Below is a small trained network, with its code and all its weights. Each question gives an input and a class and asks what happens when units are switched off, that is, made to give their printed mean instead of their output.

import numpy as np


def w(rows, s, z=0):
    codes = np.array(rows[::2]) - 128.0
    scale = np.full(codes.shape[1], s)
    scale[-1] = z or s
    return codes * scale


def norm(h):
    return h / np.sqrt((h * h).mean(-1, keepdims=True) + 1e-5)


def f(y):
    return y / 2 * (1 + np.tanh(0.7978845608 * (y + 0.044715 * y**3)))


def log_softmax(a):
    a = a - a.max(-1, keepdims=True)
    return a - np.log(np.exp(a).sum(-1, keepdims=True))


def net(x, mask):
    res = np.array(x, float).reshape(1, 7) / 4 @ E
    u = 0
    for l in range(4):
        y = f(norm(res) @ A[l][:, :-1].T + A[l][:, -1])
        res = res + np.where(mask[u : u + 8], y, B[l][:, -1]) @ B[l][:, :-1]
        u += 8
    return log_softmax(norm(res)[-1] @ U[:, :-1].T + U[:, -1])


A, B = {}, {}
E = w([
[223,156,140,71,133,67,156,158,89],'x0',
[105,141,100,46,152,80,97,157,117],'x1',
[180,193,193,136,65,163,158,106,103],'x2',
[48,151,178,88,116,38,95,81,63],'x3',
[165,195,87,169,186,198,132,183,111],'x4',
[141,128,87,179,6,103,122,97,118],'x5',
[90,132,78,130,144,254,76,127,92],'x6',
],0.0073)
A[0] = w([
[130,98,35,122,70,223,168,12,236,200],'L0N1',
[242,87,47,56,51,189,103,119,173,75],'L0N2',
[134,184,108,101,23,123,59,126,112,151],'L0N3',
[122,133,90,120,152,59,82,228,133,250],'L0N4',
[136,141,66,37,45,181,120,66,147,97],'L0N5',
[120,123,123,125,171,2,168,159,71,175],'L0N6',
[29,120,42,52,218,235,102,25,76,178],'L0N7',
[92,79,176,203,56,129,67,179,206,173],'L0N8',
],0.0069,0.0018)
B[0] = w([
[136,90,89,161,125,118,130,143,56,251],'L0N1',
[105,131,183,112,149,78,79,165,120,191],'L0N2',
[157,162,151,137,172,180,141,89,79,189],'L0N3',
[77,146,248,137,72,123,76,89,92,202],'L0N4',
[125,130,107,120,48,186,90,131,155,162],'L0N5',
[178,109,158,97,110,137,89,77,152,229],'L0N6',
[69,127,136,92,127,142,180,119,185,253],'L0N7',
[126,106,113,165,88,120,103,160,138,201],'L0N8',
],0.011,0.0051)
A[1] = w([
[70,110,123,178,137,161,183,18,96,155],'L1N1',
[85,78,1,125,143,166,115,58,86,96],'L1N2',
[66,72,61,85,224,128,206,98,130,139],'L1N3',
[39,86,144,120,185,165,189,112,70,92],'L1N4',
[188,150,150,125,127,67,171,102,177,168],'L1N5',
[163,102,133,115,135,108,174,136,93,110],'L1N6',
[102,186,74,182,186,152,106,205,66,252],'L1N7',
[116,108,204,116,142,84,164,144,136,86],'L1N8',
],0.0077,0.0024)
B[1] = w([
[144,197,33,132,150,124,196,156,142,245],'L1N1',
[150,125,190,95,172,2,151,88,163,227],'L1N2',
[102,245,158,154,174,197,59,104,149,207],'L1N3',
[120,82,185,141,145,130,126,185,167,216],'L1N4',
[246,125,197,89,111,119,61,146,206,219],'L1N5',
[162,60,95,50,152,95,56,57,126,136],'L1N6',
[49,143,181,135,125,71,120,117,135,253],'L1N7',
[212,124,78,93,129,231,153,127,137,206],'L1N8',
],0.0071,0.0037)
A[2] = w([
[236,144,116,97,165,129,149,127,145,105],'L2N1',
[150,108,120,184,93,104,215,123,106,241],'L2N2',
[48,130,151,117,94,150,110,104,145,176],'L2N3',
[157,140,123,196,87,128,138,182,254,252],'L2N4',
[51,157,115,182,80,175,126,62,81,61],'L2N5',
[197,154,175,46,178,83,141,75,141,136],'L2N6',
[107,96,145,71,113,139,135,139,129,41],'L2N7',
[129,47,110,120,126,159,97,117,100,139],'L2N8',
],0.0073,0.0015)
B[2] = w([
[144,52,249,128,81,171,56,68,156,180],'L2N1',
[138,61,153,201,146,95,89,88,163,175],'L2N2',
[130,152,89,118,175,146,120,109,118,197],'L2N3',
[74,120,133,154,145,143,95,71,162,198],'L2N4',
[175,117,130,65,110,84,196,147,92,199],'L2N5',
[170,102,204,185,74,128,115,82,254,254],'L2N6',
[202,119,130,149,114,135,97,124,96,136],'L2N7',
[178,77,118,95,125,106,85,168,161,135],'L2N8',
],0.0077,0.0056)
A[3] = w([
[62,181,111,105,182,195,175,150,215,144],'L3N1',
[222,205,115,221,31,121,206,106,67,156],'L3N2',
[128,100,82,32,108,3,215,39,155,193],'L3N3',
[73,124,147,249,80,116,88,134,93,154],'L3N4',
[58,153,70,28,151,39,172,145,125,199],'L3N5',
[183,173,218,116,110,167,82,135,142,255],'L3N6',
[130,29,108,140,110,91,103,161,100,115],'L3N7',
[127,16,90,170,57,162,112,147,170,31],'L3N8',
],0.0065,0.0017)
B[3] = w([
[92,221,128,135,190,156,117,196,121,211],'L3N1',
[123,124,113,65,123,164,167,108,127,193],'L3N2',
[186,127,126,124,107,221,151,122,151,183],'L3N3',
[159,208,24,137,108,188,161,89,169,193],'L3N4',
[160,127,191,179,136,121,96,115,191,163],'L3N5',
[1,129,159,131,208,118,118,150,129,253],'L3N6',
[81,120,95,149,18,160,122,111,181,160],'L3N7',
[171,117,105,211,155,72,110,99,124,172],'L3N8',
],0.0088,0.0064)
U = w([
[140,66,125,74,124,114,103,172,77,69],'0',
[62,187,129,112,209,178,145,187,135,174],'1',
[199,159,104,81,72,166,204,92,72,120],'2',
[157,90,64,211,75,118,137,100,142,164],'3',
[174,92,253,103,115,125,102,69,180,159],'4',
[144,145,155,82,156,77,126,134,78,76],'5',
[216,88,105,81,171,82,168,182,95,2],'6',
],0.013,0.0077)

Each question gives the input, the list of numbers given to net, and the class t.
The units are the neurons (one row each of A and B). Each row of codes is followed by its name. A weight is (code - 128) times the scale printed after its matrix; where a second scale follows, it is the last column's (A, B and U).
mask holds one flag per neuron, layer by layer. A switched-off neuron (its flag False) gives its mean, the last column of its row in B, instead of its output. The means were averaged over made-up inputs and are rounded, as every weight is.
A unit's drop is (log p(t) with every unit on - log p(t) with that unit switched off) / (log p(t) with every unit on - log p(t) with every unit switched off).
The circuit of an input: a set's keep is (log p(t) with only the set's units on - log p(t) with every unit switched off) / (log p(t) with every unit on - log p(t) with every unit switched off). Starting from the 12 units with the biggest drops (on a tie, the unit counted first), units are removed one at a time, each time the one whose removal leaves the highest keep (on an exact tie, the one counted first), for as long as the keep stays at least 0.8.
units of the circuit, in order: the units of the circuit, biggest drop first
unit that matters most: the unit with the biggest drop
k most important neurons: the k neurons with the biggest drops, biggest first
top k neurons in layer l: the k neurons of layer l with the biggest drops, biggest first
drop when u is switched off: that unit's drop, to one decimal
input [7,-5,4,-5,-1,4,3], class 2: units of the circuit, in order -> [L3N2]
input [-4,1,4,-6,8,6,2], class 2: top 3 neurons in layer 2 -> [L2N5 L2N6 L2N1]
input [-6,3,5,-2,5,5,-5], class 2: 3 most important neurons -> [L0N3 L3N2 L2N5]
input [-8,1,6,-5,-8,-6,2], class 3: units of the circuit, in order -> [L0N1 L3N8]
input [-8,-6,7,6,-8,-1,2], class 3: top 3 neurons in layer 0 -> [L0N8 L0N4 L0N6]
input [4,5,-6,2,7,7,4], class 5: 2 most important neurons -> [L0N4 L2N5]
input [-3,5,-5,7,-6,5,8], class 1: 2 most important neurons -> [L0N7 L1N1]
input [3,-6,3,0,-2,7,3], class 2: units of the circuit, in order -> [L3N2 L2N6]
input [-6,-6,3,-6,2,0,6], class 3: top 3 neurons in layer 0 -> [L0N1 L0N8 L0N3]
input [-7,-8,7,0,-4,5,2], class 3: 2 most important neurons -> [L2N2 L0N8]
input [4,6,2,-3,-5,4,2], class 0: top 2 neurons in layer 1 -> [L1N2 L1N5]
input [-2,-5,1,4,0,7,1], class 2: 3 most important neurons -> [L0N3 L3N2 L2N5]
input [2,2,4,-3,5,2,-1], class 1: 4 most important neurons -> [L0N6 L3N6 L1N7 L1N2]
input [-5,-2,7,-3,-1,-7,-2], class 1: unit that matters most -> L0N6
input [2,2,6,-6,8,6,-2], class 1: 2 most important neurons -> [L0N2 L3N6]
input [7,5,7,2,-7,5,8], class 2: 2 most important neurons -> [L0N5 L1N5]
input [-1,-5,8,-8,-2,2,2], class 3: drop when L2N2 is switched off -> 0.1
input [-2,-8,-8,8,3,6,7], class 1: drop when L0N7 is switched off -> 1.5
input [3,-7,5,1,-1,8,5], class 2: drop when L3N2 is switched off -> 0.2
input [-7,-3,-5,-5,-1,-7,-5], class 1: most important neuron -> [L1N3]
